Here is a tiny trained network, its code and every weight. The questions are about switching its units off for an input and a class, where a switched-off unit gives its printed mean instead of its output.

import numpy as np


def w(rows, s, z=0):
    codes = np.array(rows[::2]) - 128.0
    scale = np.full(codes.shape[1], s)
    scale[-1] = z or s
    return codes * scale


def norm(h):
    return h / np.sqrt((h * h).mean(-1, keepdims=True) + 1e-5)


def f(y):
    return np.maximum(y, 0)


def log_softmax(a):
    a = a - a.max(-1, keepdims=True)
    return a - np.log(np.exp(a).sum(-1, keepdims=True))


def net(x, mask):
    res = np.array(x, float).reshape(1, 6) / 4 @ E
    u = 0
    for l in range(2):
        y = f(norm(res) @ A[l][:, :-1].T + A[l][:, -1])
        res = res + np.where(mask[u : u + 6], y, B[l][:, -1]) @ B[l][:, :-1]
        u += 6
    return log_softmax(norm(res)[-1] @ U[:, :-1].T + U[:, -1])


A, B = {}, {}
E = w([
[175,83,83,200,99,156,113,52,131,148,176],'x0',
[98,110,197,108,154,182,193,115,93,205,143],'x1',
[78,70,93,36,97,190,145,33,131,115,95],'x2',
[157,82,36,150,186,95,138,172,163,240,146],'x3',
[145,92,102,135,100,94,145,162,146,166,166],'x4',
[123,255,128,92,52,92,80,108,37,153,91],'x5',
],0.0066)
A[0] = w([
[75,34,49,40,66,84,135,84,102,114,66,5],'0.n1',
[130,163,191,134,138,154,128,57,83,39,186,153],'0.n2',
[131,167,99,99,199,137,98,148,52,91,67,158],'0.n3',
[154,224,58,101,71,113,119,104,5,187,99,16],'0.n4',
[44,124,169,97,98,158,141,21,208,80,139,134],'0.n5',
[102,163,84,167,1,136,88,113,229,114,107,119],'0.n6',
],0.0066,0.0024)
B[0] = w([
[216,129,108,37,142,136,196,105,30,156,158,221],'0.n1',
[87,106,83,138,156,119,138,152,115,174,121,241],'0.n2',
[155,2,65,157,101,86,153,121,133,146,114,214],'0.n3',
[152,91,129,98,12,188,172,206,146,25,215,250],'0.n4',
[174,161,117,107,171,112,120,133,135,107,155,253],'0.n5',
[55,113,27,158,90,29,35,172,147,133,204,200],'0.n6',
],0.0081,0.0051)
A[1] = w([
[144,138,93,189,112,167,67,46,106,171,207,30],'1.n1',
[158,43,124,114,202,184,91,154,176,138,134,103],'1.n2',
[195,96,100,47,182,68,191,145,61,77,69,244],'1.n3',
[78,146,128,102,96,136,142,149,84,157,153,254],'1.n4',
[92,177,244,120,84,176,153,60,111,253,178,96],'1.n5',
[172,215,177,247,126,89,138,162,117,123,128,61],'1.n6',
],0.0067,0.00091)
B[1] = w([
[133,56,239,72,113,94,132,205,63,175,29,190],'1.n1',
[148,143,130,114,68,152,157,202,89,78,155,213],'1.n2',
[91,177,145,248,69,92,121,120,101,186,118,254],'1.n3',
[133,96,159,115,254,147,180,243,145,96,152,188],'1.n4',
[126,98,96,119,204,110,14,173,106,216,203,170],'1.n5',
[161,193,123,111,89,170,136,31,84,208,186,181],'1.n6',
],0.0096,0.0068)
U = w([
[155,117,161,124,56,174,195,154,153,32,162,180],'0',
[169,212,118,114,114,125,135,59,35,192,168,160],'1',
[34,68,190,146,63,85,61,185,59,187,52,110],'2',
[24,117,94,113,172,91,35,159,98,171,150,174],'3',
[68,101,134,185,53,153,109,138,99,183,86,161],'4',
[137,141,132,131,175,62,121,143,69,104,103,171],'5',
[44,167,122,123,86,177,137,58,211,183,42,12],'6',
[126,185,170,71,171,150,26,1,106,111,103,1],'7',
],0.0077,0.0033)

Each question gives the input, the list of numbers given to net, and the class t.
The units are the neurons (one row each of A and B). Each row of codes is followed by its name. A weight is (code - 128) times the scale printed after its matrix; where a second scale follows, it is the last column's (A, B and U).
mask holds one flag per neuron, layer by layer. A switched-off neuron (its flag False) gives its mean, the last column of its row in B, instead of its output. The means were averaged over made-up inputs and are rounded, as every weight is.
A unit's drop is (log p(t) with every unit on - log p(t) with that unit switched off) / (log p(t) with every unit on - log p(t) with every unit switched off).
The circuit of an input: a set's keep is (log p(t) with only the set's units on - log p(t) with every unit switched off) / (log p(t) with every unit on - log p(t) with every unit switched off). Starting from all 12 units, units are removed one at a time, each time the one whose removal leaves the highest keep (on an exact tie, the one counted first), for as long as the keep stays at least 0.8.
circuit, biggest first: the units of the circuit, biggest drop first
most important unit: the unit with the biggest drop
k most important neurons: the k neurons with the biggest drops, biggest first
k most important neurons of layer l: the k neurons of layer l with the biggest drops, biggest first
input [6,2,0,3,5,-2], class 2: 2 most important neurons : (1.n1 0.n4)
input [-1,-8,-6,-7,1,2], class 3: most important neuron of layer 0 : (0.n6)
input [-1,0,2,6,-3,-8], class 0: circuit, biggest first : (1.n2 1.n5)
input [-4,-1,3,0,-7,-2], class 4: 2 most important neurons : (1.n3 0.n3)
input [5,-3,-7,-4,3,-5], class 1: 3 most important neurons : (1.n6 0.n4 0.n3)
input [0,8,6,-3,1,5], class 3: 2 most important neurons : (1.n5 1.n4)
input [-5,8,-1,-5,-4,1], class 3: circuit, biggest first : (1.n5 0.n4)
input [0,1,7,-6,-2,-4], class 1: circuit, biggest first : (0.n5 1.n3 0.n4)
input [1,-2,-8,0,5,-7], class 1: circuit, biggest first : (1.n6 0.n4 0.n3)
input [0,-6,4,-2,1,-4], class 3: 2 most important neurons of layer 0 : (0.n6 0.n4)
input [0,-2,4,-6,2,-5], class 5: circuit, biggest first : (0.n5 0.n4)
input [-4,-7,2,-7,5,4], class 3: 2 most important neurons : (0.n6 1.n2)
input [8,-4,5,5,8,-5], class 2: circuit, biggest first : (1.n1 0.n4)
input [-4,-7,8,8,-2,-3], class 1: most important unit : 0.n1
input [-7,8,-3,-5,-4,-5], class 3: circuit, biggest first : (0.n4 1.n5)
input [5,7,4,-1,-4,2], class 3: 2 most important neurons : (1.n5 0.n3)
input [3,7,8,4,7,8], class 0: 2 most important neurons of layer 0 : (0.n4 0.n2)
input [-5,0,6,2,-1,-2], class 1: 2 most important neurons of layer 1 : (1.n3 1.n1)
input [-2,1,8,-4,6,3], class 1: 2 most important neurons : (0.n1 1.n3)
input [5,6,-4,5,2,8], class 0: 2 most important neurons of layer 1 : (1.n3 1.n4)
input [1,-6,-6,-5,3,-1], class 1: most important neuron : (1.n6)
input [0,1,0,-7,-7,-1], class 4: 2 most important neurons : (1.n3 0.n2)
